Each row has a hidden value; after the row comes its grade, the name of the range that the value falls in. Each part has its own.
[  -2  -28 -120  -11 -102  -10 -127   48   67  157   94  -86  108   26
 -104  114   47   16  -14   70  -99   39  115   39    2  104 -137  192
   65  -10 -100  -21   37  -76  122 -169  158   60   54  -91  -72    0
   51] => N
[ 132  141   80  -98  -27 -166   77  -20  210 -250 -200   37   12    4
  -63    5   -6 -138   69  -27 -108 -229   99 -207   84   -8 -137  117
  -34  165 -197    5  -20  166  -31   10 -286  138   37   66    4   49
  238] => Q
[-190   15   11   60  -16  -98  -20  101   26  106   35   -4   79   42
   32   34   63   61  -92   47  -31   50  -14  195   15  -52  -95  124
  -21   11  -46   32  -46  -69  -93  -35  114  -27  -24 -253   50   96
  -41] => J
[-214 -133  -44 -165  -86   71  -73   14 -168 -169   87 -138   85   88
  -25  -28   95   12   18   10  105 -139  188 -209  -17  -38  -15  -40
  114   -6 -133 -225  126 -227   46    2 -135  247 -150  -25  -18 -189
  -21] => M
[  15  150   60   47  141 -140  136  -13   52   49 -111  100  -67  -38
   53   21  -17  -17  -83  -40  -52    0 -101  165   -9  -85   56  -23
 -166  118   16  102 -144  149 -101  -76  -57  -10   43  -14  109  134
   13] => G
[ -27  -51  -30    9  -86  -83  -27   26   53    6  -34  -31   66  -12
  -79  147   39  -30   17    4  -86  -74  142 -107   -6   36  -63   61
   16   32 -154   -4  -87  -60   99  -93  -55   73    3  -37  -25   63
  194] => K
[  62  -16  173   13 -111  -22  240 -115   84   44  -97  100   -4   35
  165  107  -13   10  -62 -172  -35 -214  -97  -60   45  -63    3   -6
 -101  183  -93  114 -124   42 -137  179 -217  -11    7   -5  180  167
   34] => Q
[ -78  -64 -118  -81  -83  -17  -84  -45  -19  137  113  -21  145   76
    3   42   33  -37   31   85  -64   76   94   81    8   42 -100   82
   29  -17  -30  -34  138  -25   12  -12  152  -64   18 -175  -10   66
  -90] => M
[  91  -59   46   -1 -168  -99  113  -17  129  -94 -107   39   51   10
   -1  166   15  -75   64 -130 -107 -198   87 -184   21   26 -133   -5
  -39  171 -150   16  -92   56  -11   31 -235   60    9   40   97   80
  216] => K
[ -80  174   62   -1  118  -21  101  -21  -61   22   -9   37  -98  -49
  169  -84  -76  138 -185  -34   82  -21 -193  110  -28 -147  260   47
  -87   17  -31   -7 -144  -90 -170  -16  -38  110  -46   54   77   80
 -105] => K
[  67  -48 -131  -83    0  -53   20 -138 -127  -89    6   85   -6  -48
   32  101  -96  -99  105  -93  -29   -4   43 -151  -76   22  228 -184
  -97   43  -29  -99  -47    7   32 -106 -173   33   -3  241   40   75
   88] => N
[-127  -43 -155  -45  -67  -48 -187  103   41   67  100 -136  149   64
 -172   58  108  -28   48  161  -90   53  242   30    2   76 -205  156
  106  -59 -115  -92  120  -91  158 -185  159   88   -2 -206 -108  -74
   62] => Q
[  99   95   90 -175  -11   33   96  -61   28 -121  -98  -64  -58  -10
   23  -60   10    9 -120  -82   64 -231  -15 -161    5  -50  -58   58
   21  191  -85  -54   26   59  -55   55 -164  277  -16  176   34 -127
  -29] => A
[ -73  171  -31   16  110 -190  -40   30  101   26  -30   90   34   22
   -2  -22  -33  -85   44   95  -96   93   -3  134   25  -12   20  104
 -106  -26  -65   46  -40   97  -60  -80   32  -83   67 -155    0  186
   46] => M
[  -7  -72  -75  -78  -93   61   18 -155  -93   38   98   26   72   39
   98   65  -56   18   42  -21  -28  -48   36 -105   19    2  202   18
  -10  -44 -116  -70   16 -159   17   -4  -93   11  -23   43   13  113
    5] => R
[-191  194 -115    7  165 -108 -227    1   29  380  142   49   83   26
   18  -64  -61  -14  -49  272  -60  329  -56  317   -4   49  113  265
  -49 -234  -24  107    5  -13   12  -77  441 -218  144 -326 -132  296
 -160] => R
[  92   60  100  -66 -176 -135   52  -28  179 -145 -141   60   34  -29
   68   74  -81  -70   17 -101  -53 -212   -5 -287   30   28  -75  144
   -4  129 -227   23 -124   44 -107  182 -203   67   38   86   33  179
  203] => K
[ -48  151  117  -87  143    4  123  -10  -71 -112  -77  -19 -121  -17
   78 -114    9   79 -186  -78  124 -142 -121   20  -13 -150  117  -12
  -63  139  -17  -47  -60   -5 -131  -28 -160  254  -67  124   81 -108
 -102] => N
[-182   93  -91  -38   93 -132  -86   47  -92  -18   44   32   32  -24
   61  -68  -38   15  -56   79   27  143  -45  148  -43  -71  100   41
  -46  -47    3  -70  -16  -43 -131  -68  110  -11  -35  -84    3  102
  -89] => K
[ -63   58  -27  -32   29 -108  -75    2   78  140  -21  -18   86   10
  -73   36   50  -37  -58  134  -91   51   81  118   35   12 -121  181
    8    1  -72   78   18   44   45  -69  163  -34   59 -195  -71  118
   23] => Q
[ -21   89   36   36    3  -57   -6    8   84  230   -5   19   -2  -22
   38   72  -21   29 -114    8  -32   26  -73   80  -29   27   -2  137
  -46   21  -66  113 -133   11  -12    2  132  -18   87  -82   12  160
   -8] => A
[  94  -11   45   14 -291   52   30   18  164   66   36  -69   94   10
   69  121  -12  170 -134  -70  -76 -186  -38  -97   92   41  -98  367
  104   72 -239   10  -73 -207  -57   25  -25  132    9   -2    1   84
  105] => A
[ -85  -39  -39  -36   79 -143   95  -53 -176 -207  -86   90   11  -55
   55   36    3  -19  -39  -61   -7  -12    4   50    1 -145  151 -145
 -114  103   16  -61  -70   -7 -128 -116 -191   20 -107   71   88   91
   58] => G
[ 111   80  127   68   75  -63  258  -31  111   82 -141   73 -105    5
   30  106   39  -45  -41 -158  -65 -147  -53   64  -30  -51  -47 -147
 -184  231   13  124 -160  212  -22  -44 -196   68   54   40  202   19
   55] => G
[  37  178  -34  -15   34  -30   52   17   19 -100   12    9  -55  -36
   86  -55  -85  102  -72  -37   -1  -49 -103   21    4  -69  186  114
  -50   26  -95  -94  -79  -86 -114 -137 -116  173  -26  138   38   12
   19] => A
[-173  134   -5    1   56  -54 -129  127   99  240   66  -91   42   45
  -49  -43   63   40 -114  154   -3   91   16  187  -27   17 -156  218
   38  -51  -57   42   10  -17   21  -42  289   47   56 -274  -53   10
 -111] => J
[  -7  -74  -49  -59  -49   19   19  -52   22   94   46  -36   99  107
  -62   79  100  -66   62   27  -93  -52  155   27   38   35 -142    7
   -9   63  -51  -10  113   33   99  -78  -22   28   21 -134   33  -31
   -1] => R
[ -15  -31  -44  -19 -219  -64 -157   57  111   -1   23  -68  151  -19
  -64  126    0   63  -64   55  -95  -67   92 -131   79   85 -101  380
  132  -27 -262  -17  -52 -211   41  -69   60   82   18  -57 -140  130
  202] => N
[  18  289  222  -56   99    8  190  -14  128 -107  -99   26 -143   45
  153 -161  -54   63 -108  -91   83 -250 -172  -78   46 -127  129  103
  -89  108 -149    2 -103   22 -175  111 -279  244   -5   76  115  -21
  -41] => R
[ -38  141  -77  -55  158  -62   -2  -35 -106  -48   16   49  -76  -50
   57  -58  -86    4  -35   -6   41   62  -77   48  -67  -62  262  -57
 -103   -7    2  -83  -64  -13  -58 -146  -50   95  -11  141   21   30
  -46] => N
[-261   43  -98  -99  151  -75 -151   54 -137  -94   64  -45   54   60
  -73  -92   57  -62   49  147   40   78  144   22  -14  -44   78  -12
   -5 -107  -65 -141   77  -91   48 -149    2   98  -60 -134  -71  -48
  -25] => R
[  85   70   41  -38   15  -37  150 -138  -57  -86  -60  117  -64  -60
  162   29 -118   42  -80 -144   10 -100 -155  -51    5  -88  272  -21
 -120  106  -55   -4 -136  -26 -148   -7 -216   61  -19  222   98  141
   23] => N
[  -7   96  164 -143  -53   38   49  -26   28  -61  -77  -68  -37  -14
   83  -69   -3   92 -221  -67  115 -227  -95 -149   28  -66  -28  198
   63  135 -144  -11  -42  -70 -119  147  -83  250  -28   90    1  -39
  -57] => N
[-161   59 -126  -49   67  -93  -81  104 -115 -177   57  -32   33   -1
   -8  -68   13   37  -22   42   28   66   30   86  -22  -75   65   21
  -13   -9  -26 -181   34 -105  -90 -199  -29  141  -94   -3    6  -69
  -21] => A
[ 151  104  103 -131   60  -24  220 -191  -16 -147 -170   60  -94  -66
  102  -24  -63   -3 -103 -109   13 -224  -68 -129   25 -131  169  -41
  -84  184  -68   13  -75   85  -93   43 -280  160  -28  241   74   49
   41] => J
[ -82  -75 -290 -123   -2  -50 -189   31 -120 -138  107 -113  100    8
 -182   41   40  -96  170  120  -60   70  307 -112  -74   59   10  -78
   69  -79  -76 -252  141  -97  204 -297   -9  164  -62   46 -109 -152
  115] => J
[ 140   63   82  -24 -115    0   75  -65  178  201  -54   -7    9  -11
   40  102  -21   15 -101  -50  -69 -127  -40  -57   10   54 -111  179
   -1  119 -120  124  -86   65    7   90   40   43  106    1   28  120
   35] => G
[-156  182   11  -49  122   62   34   22  -55   50  128  -20  -50   93
  149 -179  -22  107  -77   28  100   13 -130  158  -12 -105  168   48
  -58  -43  -14 -102   46  -99 -143  -19   -1  136  -43  -80   89  -69
 -245] => R
[ -75  -60   40  -17 -172  -61    5   96  109  -54  -15  -53   81   74
  -25   92   74  -42   45  -63  -32 -155  117 -145   -7   36 -237   40
   35  107 -150  -50  -13  -25   -9   64 -109  118  -23 -104   73  -38
  103] => J
[ -14  128   32  -47   61  -95   48   19   22 -103  -81   16  -45  -34
   29  -30  -24   -4  -62  -33   14  -76  -33  -31  -15  -63   45   30
  -58   86  -74  -31  -83   34  -83  -41 -114  136  -12   68   39   22
   43] => G
[-113  -72 -279 -146   43   15 -223  -25 -222   -2  158 -108   82  -21
 -118   14   11  -17   31  133   12  147  186  -16  -82   44  123  -18
   75 -112  -17 -208  131 -161  166 -276  139  127  -49   65 -143 -102
  -31] => N
[-203 -150  -71  -24  -90   21  -18   11 -164   94  125  -48  111   42
   80   53   70  102 -105    3   35   48   16  140  -25  -65  -23    0
   31   15   16  -74   47 -176  -81  -17  115    7 -101 -155   69   10
 -147] => K
[ -16  132  147  -65   29 -123   77   55  156 -138 -170  -23   -7   29
  -51  -37   77  -53  -65   -4  -24 -202   52  -60   63  -66 -199  119
  -16  167 -134   35  -25  117  -61   33 -161  169   -1  -73   30  -27
   97] => Q
[  83   71   52   45  -47  -77   99  -65  161   55  -49  104    8   43
   44  116  -54  -81  103  -68 -122 -109    9 -103   33   47   61   38
 -117   42 -164   79 -131   55   19    8 -188  -29   89  -11   74  192
  171] => R
[-294  -31 -295  -30  165 -178 -262  129 -195  -55  108  -57  110  -11
 -185    3   74  -85   93  220  -44  279  242  169  -86   -6   35  -78
   -2 -154   25 -178   79  -82  127 -366  181    9  -67 -165 -118  -34
   37] => K

Part 2:
[ 141   19  381  183 -278  -56   41  233 -272  488 -550   71  407  506
 -325  508 -268 -144    4  134  -53 -299   47   35 -253  188  -89   43
 -192  175  217 -199 -236 -141   -2  116  -84 -153   60 -155  204  -44
  270] => (51)
[ 248   69  126   89 -345  -14  156  405 -252  268 -419   80  179  329
 -165  307 -191   -4  163   30  -97  -99   -6  -59 -250  130  -57  -32
   22  305  158  -92  -29  -87  -85  236  -96    6   93 -153   10  -76
  143] => (50)
[   8   37 -222 -153  129  -10   68  -61  320 -421  352  -90  -50 -399
  279    7  304  198 -181 -219   13  294 -110  260  346  194  132 -123
  136   40  -62  194  -66  122   45  -98  148  -92   11   84 -187   28
  104] => (64)
[-127 -123  -55 -106  -26 -137  110 -136   63 -100 -252 -208  181 -206
 -207  291 -106  158  169  -76  -96  -80    3   61  212    1  162 -103
   51  -97  -20  -19 -510  121   21  301   36  -71   32 -291   15 -247
  251] => (64)
[  16 -195  -43 -308 -159  -61  168   48  153 -304   25 -170  235 -170
  150  310   46  103  344   20 -130  104 -150  -12  251  184  295 -144
   46   75  145 -199 -594  -89   58  152  269 -190   99 -235 -248 -260
  425] => (55)
[ 219   50  247  241 -205  169 -117  152  101 -196   71  -51  163 -101
   77   -1    1   10 -617  223  -60  325   38  343  204  144  183  120
  177  -42  198  293  118   29  -44 -263  -71 -322  -10   87 -161  116
   38] => (64)
[ -95  165  -59  134   94   56   95  106  172  116 -174  -54 -154 -208
  310 -126  304  -78  384  -76   89  269  123 -276 -319  -52 -135 -208
 -187   89 -206 -255   19 -287  -45   65  -79  116  108  178  -93 -102
 -227] => (53)
[ 306   47  226  155 -413   16   84  459 -210  283 -375  156  178  395
 -168  214 -197   23 -158   80  -54  -75   65  140 -168  220  -80  117
  114  323  143  148  153  -88  -35   39 -122  -51  -23  -89   10   33
   93] => (51)
[ 504  144  240  130 -219   58   10  138 -199  -52  -32   33  160  358
 -402   46 -215   64 -369  223 -342 -105 -280  121  -65  139  118   90
  232  143  299  131 -135    4 -230  -28 -102  -39   95 -180 -187  -22
  133] => (55)
[ 120  334  180  302  144  153 -152   13   -5  -18 -129  -95  419 -123
 -217  318  -91 -185 -259  -64  104 -147 -130  224  139   84   66 -255
 -163   -5  205  -57 -262  368 -167   42 -162  -76  168  118  283   69
   77] => (67)
[ 170  227 -125  173  107  148  110   32  102 -123   45   33 -418   77
  100 -503  250   14   55 -135   19   88  -34  -53 -118  -53 -240 -135
  -17   -7 -314  190  192 -128 -263  -18 -268  461   16   22 -137   10
 -447] => (64)
[  96 -241   96 -172 -338 -178  198  154  -69   27 -260   33  239  246
 -165  342 -162  135  112   32 -154 -154  -33  116  108  267  109   99
   82  160   98   14 -335 -103  126  161  143 -134  -49 -345  -70 -161
  375] => (64)
[ -15 -310 -240 -287 -264 -275  339   80   78 -298  -36   42  -49 -141
   93   93   49  292  235 -125 -207  138  -41   57  209  222  188   96
  211  114  -88  106 -118  -53  216  255  246  -74  -78 -340 -250 -166
  239] => (67)
[ 313  -11  104  133 -322 -108   62  211  -91 -135  -81  123  171    9
 -280   69 -191  213 -536  108 -264   88  -71  311  110  230  201  260
  380  179  187  369  188  155   71    7   -8 -234  -71 -123 -124   55
  124] => (67)
[ 157  247  259  295   50   -9   15   49 -247  519 -474  142  156  609
 -457  199 -145 -197   -1  -99   53 -542  -35   41 -305  113 -352  -72
 -319  112  -57  -86 -141  -26 -170   97 -278  285   43  -91  366   48
  -71] => (51)
[ 234   44  228   -5 -160  -53  163  174 -140  276 -187  130  134  559
  -53  196   33 -128  254  103 -138 -172 -152 -177 -375  251 -135  -32
 -234  265  119 -357 -240 -420  -27   -3   55   21  112  -94  -80  -82
  180] => (48)
[ 282  138  259   74  -86 -104   64  163  -73  336 -184  208  154  458
 -235   76   16  -36  -28   81 -141 -227 -139  -47 -383  300 -136   91
  -68  373   59 -143 -103 -314   32 -119   25   25   14   27  -34  -25
   78] => (48)
[ 306   68   77   -4 -304  -50  145  414 -141  211 -233  201  122  390
 -150  210 -101  110  -91  -99  -23 -166  -31  183  -99  314 -128   59
  132  427   60  186  114  -36    1   39  -41   62  -47  -77   19   37
  131] => (70)
[  54  387 -357    7  219  132  151  244  204  -32   78   -6 -338 -275
  414 -191  434   58  382 -404  204  272  -12 -178 -232   -4 -260 -405
  -50  315 -279  -58  230  -54 -184   99 -126  386  146  304  -92   -1
 -314] => (53)
[ 176 -244   66 -115 -536   47  231  390 -108 -132 -199  -29  124  222
  169  272 -127   63  159  106  -91  146   41   91  165  179  131   12
  101   99  178   53 -124 -140  -21  166   52 -140   24 -330 -209 -112
  296] => (70)
[ 202 -253   70 -161 -435  -67  197  186  -92 -226  -29  -40  172  165
   14  320 -134  163 -105  140 -254  146  -86  182  227  229  240  105
  195   54  265   90 -195  -73   39   98  148 -294   24 -341 -261  -87
  424] => (64)
[ 349  279   56  262 -125  152  -14  223  -84  -81  121  -13  -63  -17
   50    9   49   96 -572   85 -167  408  -60  168 -115   40   24    7
  229  109  229  216  395   45 -202 -118 -175 -187  133  164 -203  173
  -44] => (51)
[ 162  287  422  413  -66   70  -82  247 -173  577 -522  122  329  387
 -249  243 -106 -302  -10  118   73 -247   59  -74 -465  122 -211  -48
 -310  224  108 -273  -59 -173  -80  -21 -214   -6  103  140  266   35
  -54] => (50)
[-147 -175  -35  -61  -18   88  106  -27  352 -282  -98 -111  -92 -190
  287 -293  222  -61  458  -47  158   41   99  -28  270   44   35 -138
 -139 -150 -341   20 -387 -195   -1   28   10  249  -83 -164 -129 -223
 -162] => (48)
[ -75  -15 -137 -188   -4  -57  199   47  192  -87 -155 -188  -25 -291
  165   11  174  101  673  -19 -101  177  -32 -380 -175  -44  104 -248
   -4  136  -97 -361 -463 -289  -14  257  106   66  142  -85 -270 -381
   75] => (48)
[ 226  144  328  252 -254  110   20  413  -84  373 -259  171  143  403
  139  130   64 -193  -74  141   65   73   94   -6 -366  239 -186   36
 -181  294  112 -131  192 -355  -11 -180  -90  -99   44  170   -3  101
  -13] => (51)
[ 286  -70  150   51 -365  122   38  279  -65 -184  -94   17  208  218
  -99  171 -195   53 -331   40  -12  -65  -34  419  380  232  105   55
  175   50  161  382  -64  178 -101   -7  -81  -54  -55 -236  -25   52
  176] => (64)
[ 232  311   87  327   14  290  -83   71 -104 -169   -4 -173  114  -53
  -38  153  -60 -133 -317   12   -9  139 -111  173  127  -85   54 -250
  -46 -156  230   62  -25  290 -372   67 -279  -23  233   20   47  109
  -29] => (50)
[ -54  179 -145  157  242   91  -42 -195  150 -263   23 -196  -41 -374
  -60  -12   83   55 -199 -225   65   67  -26  237  316  -91   39 -214
   15 -236 -128  229 -124  368 -188  115 -182  115   63  -25   92   22
 -119] => (53)
[-350  -54 -113 -205  316 -426  164 -228  248  226 -290  105  272 -157
 -156  332  183   29  517 -406  134 -440  -31  -30  -25  326  -88 -124
 -330  229 -322 -322 -551  -18  384  207  276   88  -79  -37  317 -184
  203] => (67)
[  39 -160  220   34 -264  -85    5   88  -17   55 -401  -43  389   72
 -366  319 -294   83 -152   61  -36 -254   72  304  272  180  151  111
  116   20   71  211 -377  143   79  120  -18 -143 -107 -292  124 -129
  263] => (64)
[ 446  -65  300   24 -590  219  111  583  -86  -51 -224   32  192  338
  108   -4 -139  -77  218  354 -134  113  -57  -98  -96  182  152   21
  145  300  262  -59 -167 -347 -152  -10  -17  -35   71 -175 -351 -179
  120] => (55)
[-273   21   22  109  249 -104   59 -328  122  131 -286 -179    0 -141
  -84   61  128  -65  298  -52  -15  -48   79 -181 -141 -117  -70 -160
 -300 -234 -212 -289 -420 -155   -6  178  -68   56   78  -89   89 -194
  -46] => (70)
[-335    9  -48   53  335 -168  -36 -320  346  -31  -65  -98  116 -481
   44  100  250   16  -16 -195  103   49   83  126  149   95   55  -71
 -173 -128 -238  -60 -281   66  207  -15  108 -125  -41  105  132  -42
   14] => (50)
[  50 -330   65 -294 -173 -114  159  -90  149 -356   93  -59  224   71
   48  199   27   54  160   69 -174  -74 -202  150  397  308  284   38
   -9  -52   85  -61 -619 -124  118   12  310 -150  -21 -372 -225 -177
  415] => (55)
[ 331   24  -57 -112 -373  114  180  423 -113 -236  196  -15   85  107
  340  399   43  115 -198  -16 -117  398 -132  199  129  252  124  -96
  168  240  376   61  162   12  -96   19   94 -291  170  -34 -271  111
  368] => (51)
[ 404  339  -14  165  -24  218   46  111 -169 -193  207 -104  -65  137
   -5  101   26   29 -348   10 -189  234 -253   82  -55  -15   -3 -213
   86   23  291   49  107  114 -388   21 -202  -15  271   28 -172  111
   45] => (64)
[  99  292  173  220  309   83  -38 -170  102  146  -17   28  -27  226
  -64 -171  237 -226   64  -18   27 -173 -150 -112 -267   72 -218 -171
 -353   -5 -134 -238 -232 -234 -166 -157 -130  244  107  134   55    3
 -207] => (48)
[ 222  167  -31  -73 -202   75  171  491   24  167 -308   61   44  126
   52   21   36   41  525 -121   89  -90  -16 -190 -254  138 -132 -223
   53  500  -74 -104 -130 -186 -112  177  -68  298   63   10  -82 -206
  -38] => (48)
[  57  101   92    0  -97  178  141  246   77   67 -188 -133   36   55
  366   45  203 -205  696  120   32  196  -16 -443 -344  -15  -40 -337
 -287  146   41 -553 -359 -469 -156  110   -8   77  243   41 -213 -257
   12] => (48)
[  -9   -1  403  210   66  -29  -43 -167   79  281 -417   -4  199  276
 -301 -123  -17 -250  289  240  -62 -353  -11 -208 -259   51  -55   24
 -324  -75 -137 -318 -583 -388  -20  -42  -70  140   -6 -134   53 -238
  -99] => (55)
[-252 -104 -189  -89  215 -343  175 -270  306 -103  -71   60  -80 -355
  -28 -155  256  172  216 -219  -62  -17   14  -31   23  155   28   52
  -35   26 -380  -20 -187  -90  299  105  176   67 -128  -57  -26 -154
  -66] => (67)
